Here is a tiny trained network, its code and every weight. The questions are about switching its units off for an input and a target symbol, where a switched-off unit gives its printed mean instead of its output.

import numpy as np


def w(rows, s, z=0):
    codes = np.array(rows[::2]) - 128.0
    scale = np.full(codes.shape[1], s)
    scale[-1] = z or s
    return codes * scale


def f(y):
    return y / 2 * (1 + np.tanh(0.7978845608 * (y + 0.044715 * y**3)))


def softmax(a):
    e = np.exp(a - a.max(-1, keepdims=True))
    return e / e.sum(-1, keepdims=True)


def log_softmax(a):
    a = a - a.max(-1, keepdims=True)
    return a - np.log(np.exp(a).sum(-1, keepdims=True))


def net(x, mask):
    ids = ['βγεθπστφω'.index(c) for c in x.split()]
    T = len(ids)
    res = E[ids] + P[:T]
    r = res
    for j in range(2):
        rows = slice(4 * j, 4 * j + 4)
        q, k, v = (r @ M[0][rows].T for M in (Q, K, V))
        z = softmax(np.where(np.tri(T) > 0, q @ k.T / 4**0.5, -1e9)) @ v
        o = O[0][rows]
        res = res + np.where(mask[j], z, o[:, -1]) @ o[:, :-1]
    y = f(res @ A[0][:, :-1].T + A[0][:, -1])
    res = res + np.where(mask[2:10], y, B[0][:, -1]) @ B[0][:, :-1]
    return log_softmax(res[-1] @ U[:, :-1].T + U[:, -1])


Q, K, V, O, A, B = {}, {}, {}, {}, {}, {}
E = w([
[135,81,95],'β',
[159,81,92],'γ',
[138,107,75],'ε',
[115,245,211],'θ',
[216,85,177],'π',
[169,104,81],'σ',
[108,213,104],'τ',
[49,208,94],'φ',
[65,32,114],'ω',
],0.013)
P = w([
[74,126,7],'0',
[122,124,107],'1',
[125,124,106],'2',
[125,126,104],'3',
[122,124,105],'4',
[120,123,106],'5',
[121,123,105],'6',
[123,126,103],'7',
[123,125,105],'8',
],0.014)
Q[0] = w([
[153,75,2],'head 1',
[103,206,153],'head 1',
[67,50,116],'head 1',
[165,146,178],'head 1',
[135,121,120],'head 2',
[35,200,163],'head 2',
[187,99,183],'head 2',
[83,173,200],'head 2',
],0.025)
K[0] = w([
[108,82,3],'head 1',
[160,196,141],'head 1',
[36,119,97],'head 1',
[168,112,196],'head 1',
[144,138,125],'head 2',
[61,86,161],'head 2',
[208,172,147],'head 2',
[123,120,174],'head 2',
],0.029)
V[0] = w([
[129,60,127],'head 1',
[109,96,171],'head 1',
[200,155,135],'head 1',
[1,72,161],'head 1',
[152,141,145],'head 2',
[73,81,152],'head 2',
[79,83,159],'head 2',
[165,159,118],'head 2',
],0.018)
O[0] = w([
[178,171,80,117],'head 1',
[209,98,99,20],'head 1',
[93,70,90,2],'head 1',
[250,174,167,210],'head 1',
[147,98,143,37],'head 2',
[211,177,106,156],'head 2',
[214,163,114,126],'head 2',
[89,94,142,91],'head 2',
],0.017,0.0074)
A[0] = w([
[141,109,85,238],'neuron 1',
[126,71,167,138],'neuron 2',
[69,80,125,110],'neuron 3',
[122,134,237,67],'neuron 4',
[171,51,166,254],'neuron 5',
[178,120,112,19],'neuron 6',
[100,138,168,211],'neuron 7',
[179,8,188,81],'neuron 8',
],0.014,0.0057)
B[0] = w([
[164,82,209,150],'neuron 1',
[91,48,117,153],'neuron 2',
[173,160,197,255],'neuron 3',
[136,36,94,248],'neuron 4',
[99,255,155,158],'neuron 5',
[44,38,131,233],'neuron 6',
[120,158,64,250],'neuron 7',
[173,132,45,141],'neuron 8',
],0.019,0.0092)
U = w([
[254,182,99,255],'β',
[92,147,82,213],'γ',
[42,141,7,171],'ε',
[125,129,189,121],'θ',
[145,135,222,58],'π',
[25,180,186,39],'σ',
[24,83,124,83],'τ',
[157,90,28,66],'φ',
[188,72,147,71],'ω',
],0.0061,0.0029)

Each question gives the input, a string of symbols that net reads in full, and the target symbol t.
The units are the heads (4 rows each of Q, K, V and O) and the neurons (one row each of A and B). Each row of codes is followed by its name. A weight is (code - 128) times the scale printed after its matrix; where a second scale follows, it is the last column's (O, A, B and U).
mask holds one flag per unit, heads first, then neurons. A switched-off unit (its flag False) gives its mean, the last column of its rows in O or B, instead of its output. The means were averaged over made-up inputs and are rounded, as every weight is.
A unit's drop is (log p(t) with every unit on - log p(t) with that unit switched off) / (log p(t) with every unit on - log p(t) with every unit switched off).
The circuit of an input: a set's keep is (log p(t) with only the set's units on - log p(t) with every unit switched off) / (log p(t) with every unit on - log p(t) with every unit switched off). Starting from all 10 units, units are removed one at a time, each time the one whose removal leaves the highest keep (on an exact tie, the one counted first), for as long as the keep stays at least 0.8.
units of the circuit, in order: the units of the circuit, biggest drop first
unit that matters most: the unit with the biggest drop
top k neurons: the k neurons with the biggest drops, biggest first
heads that matter: for each layer, one digit per head in row order, 1 if its drop is at least 0.15 and else 0, layers parted by /
input φ ω ω ω φ ω, target φ: heads that matter => 10
input τ β τ β, target τ: heads that matter => 11
input φ τ ω ω ε π φ β, target φ: units of the circuit, in order => neuron 4; head 1; neuron 3; neuron 7
input ε φ τ π, target π: units of the circuit, in order => head 1; neuron 3; neuron 1; head 2
input γ τ ε π ω ω ω β ω, target β: heads that matter => 01
input ε τ π ε, target ε: units of the circuit, in order => neuron 3; head 1
input β π ω, target β: heads that matter => 10
input ω γ φ, target β: heads that matter => 01
input π σ θ, target τ: unit that matters most => neuron 2
input β ω τ π β, target β: top 3 neurons => neuron 6; neuron 4; neuron 2
input ω γ ω τ θ φ γ, target ω: top 4 neurons => neuron 6; neuron 4; neuron 7; neuron 3
input τ γ ε γ θ ω, target τ: units of the circuit, in order => head 1; neuron 4
input τ φ ω, target τ: units of the circuit, in order => neuron 4; head 1
input σ θ φ ω γ β, target σ: top 2 neurons => neuron 3; neuron 4
input τ τ ω σ, target τ: units of the circuit, in order => head 2
input γ θ τ, target σ: units of the circuit, in order => head 1; neuron 3; neuron 4
input π θ θ ω π π ω, target π: top 3 neurons => neuron 6; neuron 5; neuron 4
input σ γ τ σ φ ε σ σ, target σ: units of the circuit, in order => head 1; head 2; neuron 4
input π ω θ π β, target π: top 2 neurons => neuron 6; neuron 5
input ω ε β, target ω: units of the circuit, in order => neuron 6; head 1
input τ φ φ β φ τ ε, target τ: top 4 neurons => neuron 4; neuron 2; neuron 3; neuron 7
input γ β φ, target ε: top 3 neurons => neuron 3; neuron 7; neuron 1
input σ ω ω ω γ, target σ: units of the circuit, in order => head 1; head 2; neuron 3
input θ γ φ, target ε: top neuron => neuron 7
input π φ σ, target π: top 2 neurons => neuron 3; neuron 1
input ε ω γ τ γ, target ε: top 3 neurons => neuron 3; neuron 1; neuron 7
